Here is a tiny trained network, its code and every weight. The questions are about switching its units off for an input and a class, where a switched-off unit gives its printed mean instead of its output.

import numpy as np


def w(rows, s, z=0):
    codes = np.array(rows[::2]) - 128.0
    scale = np.full(codes.shape[1], s)
    scale[-1] = z or s
    return codes * scale


def norm(h):
    return h / np.sqrt((h * h).mean(-1, keepdims=True) + 1e-5)


def f(y):
    return np.maximum(y, 0)


def log_softmax(a):
    a = a - a.max(-1, keepdims=True)
    return a - np.log(np.exp(a).sum(-1, keepdims=True))


def net(x, mask):
    res = np.array(x, float).reshape(1, 3) / 4 @ E
    u = 0
    for l in range(2):
        y = f(norm(res) @ A[l][:, :-1].T + A[l][:, -1])
        res = res + np.where(mask[u : u + 12], y, B[l][:, -1]) @ B[l][:, :-1]
        u += 12
    return log_softmax(norm(res)[-1] @ U[:, :-1].T + U[:, -1])


A, B = {}, {}
E = w([
[225,62,86,148,187,146,116,99,108,181,122,162],'x0',
[125,178,163,70,175,2,222,109,112,186,93,158],'x1',
[138,31,184,144,79,157,179,157,123,198,125,111],'x2',
],0.0076)
A[0] = w([
[9,195,152,116,118,77,124,122,130,107,128,124,229],'L0N0',
[101,158,146,116,134,66,148,151,129,133,132,139,92],'L0N1',
[161,125,147,115,153,66,162,124,126,169,118,143,119],'L0N2',
[115,176,109,153,115,165,83,140,116,78,138,137,190],'L0N3',
[217,70,107,131,174,134,145,133,127,142,134,159,2],'L0N4',
[22,130,184,119,70,101,176,128,147,156,141,98,202],'L0N5',
[117,59,137,136,88,163,128,164,113,153,124,120,30],'L0N6',
[1,166,143,117,56,153,129,153,125,81,150,134,75],'L0N7',
[126,76,160,136,102,176,114,129,125,133,103,130,178],'L0N8',
[138,171,132,129,163,75,145,137,117,116,106,159,143],'L0N9',
[185,188,97,127,206,58,136,114,122,121,104,129,39],'L0N10',
[132,171,86,132,161,105,128,118,132,108,130,120,72],'L0N11',
],0.0096,0.0026)
B[0] = w([
[220,219,94,139,29,161,182,211,75,110,97,155,250],'L0N0',
[140,107,195,170,196,202,217,18,116,174,93,121,187],'L0N1',
[14,181,169,151,130,61,195,166,127,65,191,186,193],'L0N2',
[56,75,91,31,165,144,156,127,172,115,58,84,210],'L0N3',
[180,113,128,117,82,154,8,132,92,164,77,33,195],'L0N4',
[115,73,71,126,166,138,43,172,91,27,90,222,240],'L0N5',
[190,72,196,158,86,198,180,106,191,232,96,180,186],'L0N6',
[70,116,182,219,155,112,18,94,148,114,37,93,242],'L0N7',
[161,171,89,148,106,72,145,78,131,18,243,92,192],'L0N8',
[181,183,66,167,105,52,119,146,145,188,162,4,188],'L0N9',
[81,85,102,96,135,223,84,135,141,165,253,238,199],'L0N10',
[197,152,231,144,153,100,114,86,106,92,69,150,168],'L0N11',
],0.011)
A[1] = w([
[165,128,149,159,42,123,141,120,183,82,102,89,121],'L1N0',
[93,57,172,98,98,153,179,128,161,92,133,131,178],'L1N1',
[81,171,171,101,113,100,161,144,137,210,137,39,56],'L1N2',
[101,138,48,137,122,108,120,156,97,81,109,28,45],'L1N3',
[81,191,125,142,99,173,122,163,156,38,35,87,129],'L1N4',
[162,208,133,141,132,155,190,115,135,149,126,118,2],'L1N5',
[192,198,99,114,143,150,70,71,138,183,118,112,165],'L1N6',
[117,93,202,137,168,97,80,55,145,139,70,69,43],'L1N7',
[22,88,172,158,174,99,129,93,170,149,167,111,3],'L1N8',
[127,158,197,176,141,67,148,168,75,107,3,136,132],'L1N9',
[123,122,114,61,157,177,69,128,143,142,65,115,70],'L1N10',
[165,67,131,154,124,156,116,132,131,109,124,161,141],'L1N11',
],0.014,0.0019)
B[1] = w([
[112,159,131,149,193,142,130,115,72,153,123,134,193],'L1N0',
[146,184,132,119,128,155,162,136,125,114,136,166,156],'L1N1',
[101,133,83,134,125,112,152,91,113,119,119,170,136],'L1N2',
[96,152,116,151,72,104,179,196,135,109,140,190,174],'L1N3',
[153,77,199,104,71,108,71,175,84,166,107,79,252],'L1N4',
[128,120,116,94,137,151,190,111,151,130,136,90,149],'L1N5',
[109,97,187,144,107,125,125,176,112,102,56,87,180],'L1N6',
[163,132,99,126,144,156,185,117,143,136,153,73,173],'L1N7',
[166,93,104,117,90,122,110,106,126,118,47,88,150],'L1N8',
[87,127,151,135,160,148,6,167,151,142,196,167,227],'L1N9',
[130,140,96,133,165,110,137,58,180,105,174,204,189],'L1N10',
[94,179,121,89,140,82,155,141,128,165,146,114,181],'L1N11',
],0.017,0.02)
U = w([
[100,128,190,125,110,132,8,190,100,144,137,176,192],'0',
[126,133,74,172,146,119,172,132,152,89,94,87,2],'1',
[108,238,120,137,156,154,212,136,86,157,183,207,148],'2',
[136,108,94,84,212,136,112,9,201,99,102,183,36],'3',
[181,151,176,125,118,179,165,115,85,183,80,21,158],'4',
[154,89,110,59,50,119,152,147,218,48,92,141,94],'5',
[92,95,50,131,90,53,123,42,90,172,116,175,70],'6',
],0.014,0.0039)

Each question gives the input, the list of numbers given to net, and the class t.
The units are the neurons (one row each of A and B). Each row of codes is followed by its name. A weight is (code - 128) times the scale printed after its matrix; where a second scale follows, it is the last column's (A, B and U).
mask holds one flag per neuron, layer by layer. A switched-off neuron (its flag False) gives its mean, the last column of its row in B, instead of its output. The means were averaged over made-up inputs and are rounded, as every weight is.
A unit's drop is (log p(t) with every unit on - log p(t) with that unit switched off) / (log p(t) with every unit on - log p(t) with every unit switched off).
The circuit of an input: a set's keep is (log p(t) with only the set's units on - log p(t) with every unit switched off) / (log p(t) with every unit on - log p(t) with every unit switched off). Starting from the 12 units with the biggest drops (on a tie, the unit counted first), units are removed one at a time, each time the one whose removal leaves the highest keep (on an exact tie, the one counted first), for as long as the keep stays at least 0.8.
units of the circuit, in order: the units of the circuit, biggest drop first
top k neurons: the k neurons with the biggest drops, biggest first
k most important neurons of layer l: the k neurons of layer l with the biggest drops, biggest first
drop when u is switched off: that unit's drop, to one decimal
input [2,-5,-7], class 3: units of the circuit, in order : L1N10, L0N3
input [-2,-7,-2], class 5: units of the circuit, in order : L0N3, L1N9
input [0,-6,-4], class 5: most important neuron of layer 0 : L0N0
input [3,-8,-6], class 5: top 3 neurons : L0N3, L1N9, L0N0
input [6,7,5], class 6: 3 most important neurons of layer 0 : L0N0, L0N2, L0N5
input [3,-4,8], class 4: units of the circuit, in order : L0N5, L1N9
input [3,0,-8], class 3: units of the circuit, in order : L0N10, L1N4, L1N3
input [-2,4,-4], class 2: top 4 neurons : L0N10, L1N4, L0N4, L0N7
input [2,-3,7], class 4: 2 most important neurons of layer 1 : L1N10, L1N9
input [-1,-7,0], class 4: top 2 neurons : L0N5, L0N0
input [6,-6,1], class 4: top 2 neurons : L0N5, L1N9
input [7,-7,-1], class 1: 2 most important neurons of layer 1 : L1N4, L1N9
input [-1,6,-5], class 2: top 2 neurons : L1N4, L0N2
input [7,6,-3], class 6: top 2 neurons : L0N2, L0N0
input [2,-3,-1], class 2: top 4 neurons : L0N7, L0N0, L1N3, L0N5
input [-1,3,0], class 2: 2 most important neurons of layer 0 : L0N7, L0N10
input [4,8,6], class 6: most important neuron of layer 1 : L1N4
input [0,-8,-4], class 5: top 3 neurons : L0N0, L0N3, L1N9
input [5,7,-7], class 2: 2 most important neurons of layer 1 : L1N4, L1N9
input [6,-6,4], class 4: top neuron : L1N9
input [1,2,6], class 2: top 2 neurons : L0N7, L1N4
input [4,-6,-6], class 5: 2 most important neurons of layer 1 : L1N9, L1N3
input [2,-3,-7], class 3: top 2 neurons : L0N0, L1N10
input [1,-6,-5], class 5: top 2 neurons : L0N0, L0N3
input [5,-4,2], class 4: drop when L1N9 is switched off : 0.1
input [-3,-7,1], class 4: drop when L0N0 is switched off : 0.3
input [-3,-8,7], class 4: drop when L1N9 is switched off : 0.2
input [-1,-3,1], class 4: drop when L0N0 is switched off : 0.1
input [-1,2,-6], class 4: top neuron : L0N10
